What can hang from each mark
R: A D J
D: E L M
M: A F V
E: D J N R V
J: L P
F: A M V
P: A L
N: D M P R
L: D J
A: F
V: N

Every row comes from one small tree of marks. The marks that hang from a mark follow it in brackets, in alphabetical order. Every link used is in the known rows. Which tree was each row made from?
Known rows
P{A{F{M V}}}: -17, -25, -25, -21, 125, -129, 40, -109, -106, -41, -28, 13, -348, 27, 39, 36, 33, 24, 66, -43, -93, 78, -115, 36, -47, -92, 119, -31, -13, -11, -15, 154, -102, 1, 26, -70, 6, 82, -33, 35, -39, 19, 180
M{F{A} V}: 25, 128, 24, 2, 81, 54, -52, 126, -434, 2, 7, -39, 5, 97, 51, -33, 77, 40, 7, 64, 46, 27, -68, 153, 0, -173, 172, 26, 22, -11, 12, 74, 140, -163, 58, -194, -62, 184, 46, 85, 186, 2, -103
J{P{A L{D{E}}}}: -61, 60, 11, 40, -171, -240, -11, -166, 39, -366, -55, 32, -402, -152, 40, -41, 15, 19, 49, 57, -134, 114, -77, -10, -82, -272, 67, -96, -44, -23, 56, 57, -92, 16, -29, 25, 67, 22, 76, 134, -92, -2, -16
V{N{P{A L}}}: -83, 63, 10, 101, 6, -261, -16, -91, -213, -190, -84, 5, -194, -118, 17, 13, 50, -15, 20, 110, -53, 32, 5, -82, -15, -192, 118, -106, -1, -47, 23, 148, -43, -47, 86, -44, -7, -73, 37, -189, -51, -21, 69
P{A{F{M}} L{D{E} J}}: -72, 63, -21, -84, -34, -131, 27, -58, -153, -349, -87, 28, -443, -192, 59, -6, 69, 23, 86, -2, -174, 63, -199, 1, -109, -196, 113, -115, -82, -22, 36, 376, -106, 42, -43, -57, 98, -29, 27, 42, -85, -43, 259
F{A V{N{R}}}: 12, 109, -8, -93, 219, -54, 20, -8, -336, 0, -34, -8, -126, 144, 159, -3, 16, 16, -54, 16, -20, -18, -129, -8, 27, -70, 174, 7, 11, 27, -13, 202, 38, -177, 8, -182, -65, -10, 4, -88, 93, 15, 104
R{A J{P{L}}}: -38, 161, 12, -26, -113, -193, 101, 18, -195, -478, 10, -18, -229, -32, -132, 61, -58, 27, 48, 51, -63, 106, -47, -47, 112, -389, 52, -59, -6, 73, 67, 53, 20, -64, -116, 113, -82, -75, 69, 114, -84, 122, -184
N{D{M} P}: -21, 54, 4, -32, -59, -335, 38, -44, -47, -199, -53, -33, -234, -23, 66, 45, 6, -22, 0, 34, 65, 15, 83, 7, 178, -408, 25, -34, -20, -35, 2, -121, 87, -63, -29, 120, -70, 167, 24, 65, -81, -191, -266
J{L{D} P{A}}: -61, 93, -2, 136, -196, -203, -78, -187, 82, -371, -103, 41, -187, -150, 57, -2, 13, 31, 29, 19, -140, 117, -118, -6, -42, -375, 6, -21, -49, -15, 33, 103, -83, -115, -83, 72, 35, 70, 106, 173, -138, 27, -221
R{A{F} D{M{V}} J}: -88, 208, -1, -97, -95, -20, 181, 21, -216, -510, 44, -41, -73, -75, -82, 113, -27, 38, 105, -49, -31, 114, -97, 103, 247, -473, 31, -37, -38, 64, 104, 81, 116, -67, -97, 83, -128, 122, 18, 136, -28, -37, -178
A{F{M V{N{R{D}}}}}: -19, -47, -31, -91, 215, -17, 50, -144, -218, 98, -29, 24, -208, 106, 82, 57, 35, 23, 41, -70, -54, 26, -68, 78, -7, 42, 135, -14, -27, 37, -28, 350, -60, -81, -3, -89, -51, 73, -32, -20, -26, -84, 78
P{A{F{M}} L{J}}: -31, 31, -10, -24, 22, -222, 38, -10, -247, -295, -83, 18, -454, -102, 3, 49, 74, 18, 113, 28, -146, 71, -150, 4, -83, -239, 129, -72, -59, -42, 26, 304, -92, 26, -56, -47, 27, -76, 24, 50, -96, 1, 259
V{N{D P{A} R{J}}}: -47, 67, -7, 29, 92, -431, 76, 8, -203, -325, -128, -22, -46, -95, 54, 16, 68, 11, -13, 87, 9, -23, 28, -73, 93, -446, 109, -116, 38, 47, -22, 114, 49, -148, 44, -47, -51, 16, 39, -224, -88, -149, -68
N{M{F} R{D}}: 52, 0, -12, -44, 54, -126, -69, 47, -117, -195, -137, -12, 211, 17, 86, 23, 159, 90, -27, 28, 56, 19, -74, 98, 138, -310, -10, -147, 56, 60, -19, -18, 69, -131, 24, -13, -58, 277, 87, 94, -95, -424, -142
F{M V{N{R}}}: 24, -8, -44, -50, 318, -29, 45, -145, -322, 50, -29, 17, -189, 192, 171, 27, -32, 53, -43, 19, -27, -22, -130, 19, -10, 156, 161, -58, 57, 64, -36, 395, -40, -157, -1, -122, -14, -5, 8, -17, 18, -54, 100
V{N{D{M} P R}}: -37, 38, 4, 18, 69, -360, 8, -33, -209, -163, -105, -15, -70, -93, 112, 11, 72, -8, 1, 92, 56, -37, 35, -38, 95, -315, 68, -124, 13, -4, 2, 66, 80, -132, 7, -15, -59, 121, 40, -138, -84, -222, -126
D{E{N{P} R{A}} L M}: -103, 114, 79, -131, -170, -231, -83, -114, -242, -66, -3, -9, -334, -199, 86, -10, -39, -82, 20, 81, 174, 109, -71, 28, 233, -137, -26, -100, 59, -217, 188, -99, 6, 35, -48, 121, -37, 477, -62, 214, -35, 118, -298
L{D{E{J V} M}}: -119, 30, 19, -98, -181, 94, -97, -70, 70, -90, 28, 14, -68, -181, 149, -94, 16, 11, 21, 37, 35, 5, -153, 15, -52, 93, -32, -48, -17, -53, 71, 89, 31, -23, 3, 24, 110, 206, 14, 79, 73, -16, -54
V{N{D{M{F}} P{L}}}: -58, 47, 16, 37, 36, -251, -29, -61, -354, -174, -73, -4, -218, -124, 91, 22, 68, -12, 7, 125, -10, 1, 30, -18, 72, -301, 106, -112, -25, -42, 12, 125, 40, -113, 49, -27, -67, 40, 48, -69, -98, -105, -117
D{E{V{N}} M{F}}: -65, 11, 47, -27, 54, 121, -178, -59, -310, 31, 90, -17, -128, -151, 42, -51, 40, -8, 118, 153, 57, 76, -139, 117, -18, 56, 79, -125, 2, -70, 96, 16, 48, -49, 136, 40, 91, 290, -4, 100, 44, -31, -109
E{D{L{J} M} V}: -56, 9, 31, -19, -78, -46, -35, 29, -300, -3, 30, -22, 26, -24, 52, -26, 3, -6, 11, 132, 76, 14, -114, -16, 109, -20, -69, 14, 42, -95, 41, -11, 90, -41, -121, 93, -109, 185, -24, 199, 66, 237, 16
D{E{J{L} N{P R}} M}: -85, 47, 50, -89, -111, -252, -182, -93, 24, -116, -53, -12, -311, -189, 102, -13, 18, -36, 60, 122, 169, 92, -177, 58, 79, -83, -7, -44, 62, -160, 206, 56, 48, -137, 48, 66, 6, 368, 4, 90, 2, -33, -333
L{D{E{V} M} J}: -75, 112, -2, -116, -100, 207, -28, 30, 57, -250, 6, -12, 35, -192, 77, -65, 11, 22, 28, 34, -8, -28, -163, -27, -28, 35, 1, -68, -52, 25, 40, 155, 40, 18, -67, 82, 118, 53, 47, 51, 62, -126, 29
F{A M V{N{D P R}}}: 18, 104, -38, -140, 373, -182, 91, -103, -493, -37, -76, -13, -309, 306, 235, 21, -26, 30, -91, -1, 8, -9, -118, 37, 95, -112, 242, 13, 15, 33, -41, 359, 47, -259, -30, -157, -117, 47, 6, -39, 57, -110, 32
P{L{D{M{V}}}}: -48, 74, 16, -35, -223, -101, -14, -38, -202, -235, -11, 31, -209, -162, 84, -5, 50, 11, 51, 57, -96, -15, -104, 2, -57, -137, 19, -83, -29, -55, 57, 185, 29, -25, -78, -27, 81, 11, 64, 131, -8, -32, 1
V{N{D{E{J} L} M{A}}}: -42, 38, -10, -62, 172, -122, -50, -39, -312, -30, -110, 11, -84, -167, 165, -37, 62, -1, -104, 97, 87, 2, 23, -9, 138, -131, 19, -99, 3, -66, -48, 81, 42, -70, 56, -22, -60, 156, 27, -64, -162, -63, -88
A{F{M{V{N{D{L} R}}}}}: -11, -28, -10, -89, 145, -139, 69, -61, -340, 130, -48, 18, -161, 41, 71, 28, 71, -9, 58, -30, 19, -12, 36, 97, 2, -68, 111, -11, -23, -27, -25, 264, 43, -76, -57, -67, -48, 195, -37, 20, -35, -74, -18
N{M P{L} R}: 31, 37, 8, -37, -116, -546, -68, -8, -134, -238, -186, -9, -112, 3, -8, 63, 141, 19, 20, 108, 79, 13, 39, -43, 107, -397, 45, -162, 68, -31, -2, -18, 61, -98, -15, 120, -2, 180, 101, -5, -105, -433, -186
D{E{J N V} M{A}}: -130, 39, 51, -90, -54, -75, -215, -22, -94, -7, 61, -4, -278, -225, 105, -77, -3, -17, 54, 137, 163, 125, -270, 70, 30, 114, -40, 4, 53, -194, 145, 13, 26, -44, 86, 63, 43, 364, 13, 107, 79, 146, -183
J{L{D{E}} P}: -51, 86, 2, 63, -171, -73, -105, -201, 100, -239, -66, 37, -136, -128, 39, -16, -28, 6, 15, 14, -81, 106, -67, 33, -17, -219, -4, -4, -58, -4, 47, 126, -48, -112, -66, 115, 53, 89, 87, 172, -110, -1, -330
J{L{D{M{A}}} P}: -48, 104, 11, 91, -217, -118, -129, -183, -6, -308, -60, 37, -176, -147, 39, 13, 3, 22, 35, 31, -86, 108, -129, 25, -5, -291, -37, -19, -52, -30, 53, 82, -57, -127, -149, 115, 26, 114, 138, 260, -145, -16, -399
R{A{F{M V{N}}} D{E}}: -89, 129, -49, -90, 181, 82, 95, -142, -118, -171, 11, -11, -232, 14, 106, 48, -92, 26, 8, -113, -55, 166, -139, 130, 199, -145, 58, -59, -77, 54, 49, 239, -10, -17, 34, 22, -104, 166, -40, 50, -56, -8, 59
D{E{J} L M{A F}}: -58, 90, 62, -111, -31, 46, -203, -36, -313, -54, 27, -32, -350, -165, 141, -45, 28, -17, 16, 115, 149, 112, -164, 144, 105, -102, -20, -151, 44, -131, 158, -65, -40, -38, -20, -29, 46, 441, 24, 341, -107, 187, -370
N{M P{A}}: -7, 45, -7, 19, -50, -339, -32, -82, 3, -204, -144, -20, -140, -5, -50, 50, 91, 18, -8, 72, 52, 68, 60, -62, 111, -304, 62, -100, 39, -51, -28, -147, -2, -13, 73, 131, -29, 145, 56, -39, -84, -321, -83
L{D{E{R V} M} J}: -92, 90, 14, -104, -153, 139, -59, 34, 17, -235, -5, 0, 32, -210, 80, -79, 3, 24, 16, 32, 30, -16, -174, -26, -11, 45, 0, -40, -34, -9, 28, 154, 22, 47, -82, 58, 94, 84, 40, 48, 107, -119, 40
F{A M V}: 43, 80, -33, -163, 303, 68, 75, -97, -378, 54, 10, -5, -307, 350, 159, 22, -70, 34, -66, -48, -23, 19, -163, 74, 36, 97, 191, 78, 4, 18, -16, 288, 0, -167, -56, -131, -71, 2, -18, 106, 106, 13, 89

Write each row's tree
-44, 59, 11, 31, 44, -265, 20, -9, -177, -197, -87, -20, 63, -40, -36, 22, 60, 1, 8, 95, 35, -33, 35, -81, 34, -205, 101, -105, 57, 48, 17, 138, 22, -132, 34, -34, -23, -40, 45, -239, -20, -134, -103 : V{N{P R{J}}}
31, 65, -11, 37, 159, 70, -167, 63, -294, -22, 23, -26, -146, 44, 45, 6, 30, 75, -52, 19, -28, 105, -219, 91, 31, -117, 54, -60, 42, 50, -48, 62, -111, -80, 57, -139, -15, 114, 104, 150, -21, 115, -171 : M{A F{V}}
-38, 112, 8, 0, -115, -367, 53, -25, 61, -298, -114, -38, 58, 48, 78, 44, 31, 2, -13, -10, 66, 26, 39, 24, 186, -458, -11, -98, 54, 27, 52, -37, 30, -94, -52, 63, -24, 206, 43, 16, -60, -188, -243 : N{P R{D{L}}}
12, 41, 41, -51, 6, 76, -96, 10, -304, -58, 33, -25, -146, 2, 30, 9, 74, 11, 63, 63, 22, 32, -125, 92, 19, -112, 55, -63, -11, -45, 87, -65, 38, -84, -35, -56, -39, 190, 31, 199, 5, -79, -151 : D{M{F{A}}}
-84, -61, 5, 83, 53, -64, -62, -10, -269, 124, 16, 2, 129, -18, 31, -65, 6, 10, -29, 126, 29, 20, -96, -45, 14, 126, -15, 49, 37, -54, -29, 114, 66, -74, 53, -20, -133, 33, -27, -98, 128, 214, 181 : E{D V{N}}
55, 41, -20, -58, 35, -282, -33, 75, -131, -133, -126, -11, 69, -6, 40, 30, 99, 51, -10, 33, 86, 14, -57, -22, 139, -247, -37, -153, 51, 23, -22, -67, 103, -71, -59, 81, -65, 259, 62, 41, -105, -319, -55 : N{M R{A}}
6, -16, -6, 3, 126, -154, -46, -17, -223, -21, -120, 16, 127, -81, 57, -6, 124, 25, -21, 96, 45, -51, 3, -54, 15, -42, 47, -134, 39, 3, -32, 105, 49, -95, 39, -43, -30, 67, 46, -164, -76, -263, 38 : V{N{M R}}
-87, -79, 78, 32, -181, -182, -166, 9, -482, 116, 29, 5, 7, -39, 72, -62, 19, 7, -7, 136, 149, 69, -148, 46, 133, -17, -61, 40, 97, -175, 26, -51, 34, -21, -87, -12, -162, 362, -42, 249, 148, 277, -49 : E{D{L M{F}} R V}
-4, 89, 4, -102, -3, -515, 51, 1, -51, -183, -125, -44, -147, -22, 154, 0, 15, -40, -40, 23, 127, 2, 110, 34, 232, -537, 16, -124, 37, -1, 9, -76, 97, -97, -25, 96, 0, 343, -6, 36, -131, -157, -323 : N{D{E L} P R}
-3, 58, -18, 17, -2, -645, 62, 39, 21, -334, -158, -39, -167, -22, 121, 17, 62, 14, -10, 19, 45, 19, 18, -15, 150, -641, 43, -100, 36, 25, -34, -77, 67, -107, -2, 27, -38, 223, 41, -53, -98, -236, -134 : N{D P{A} R}
-100, 5, 25, -12, -58, -211, -45, 68, -20, -37, -14, 16, 218, -74, 127, -39, 58, 13, 18, 54, 54, 17, -164, 8, 47, -71, -53, 62, 73, -84, 42, 108, 90, -132, 70, 54, -29, 246, -2, -54, 119, 52, -16 : E{N{R{D}} V}
43, 80, -1, -13, -63, -484, -26, 22, -103, -157, -168, -34, 51, 53, -8, 42, 128, 34, 7, 100, 163, -5, 86, 1, 130, -352, 81, -111, 102, -13, -29, -70, 158, -125, 15, 94, -18, 287, 95, -44, 24, -477, -231 : N{M{V} P R}
-30, 67, -8, -26, 105, -220, 32, -39, -268, -128, -158, -8, -5, -79, 97, 25, 83, -12, -86, 102, 67, -46, 148, -85, 173, -280, 74, -98, -4, -28, -67, 64, 72, -91, 17, 61, -104, 62, 38, -125, -147, -205, -108 : V{N{D{L{J}} M P}}
-57, 80, -14, 49, 103, -116, 29, -2, -167, -185, -70, -2, 109, -86, 105, -1, 31, 26, -15, 26, -11, 9, -73, -17, 80, -174, 18, -117, 5, 46, 23, 153, 42, -92, 9, -73, -72, 44, 32, -146, -53, -80, 64 : V{N{R{A D}}}
-121, -53, 42, 97, -94, -233, -106, 21, -450, -37, -13, 21, 173, -76, -52, -39, -25, 22, -29, 146, 84, 54, -143, -44, 95, -16, 2, 128, 95, -90, -31, 209, 41, -115, -8, -25, -175, 14, -22, -86, 179, 281, 29 : E{D R{J{L}} V{N}}
-34, 91, 17, -76, -67, -172, 18, -7, -35, -234, -49, -21, -1, -70, 172, -13, 26, 16, 26, 25, 98, 21, -85, 121, 131, -263, -22, -103, 53, -15, 109, 26, 96, -89, -54, -19, 25, 313, 15, 139, -14, -113, -160 : N{R{D{E{J} L M{V}}}}
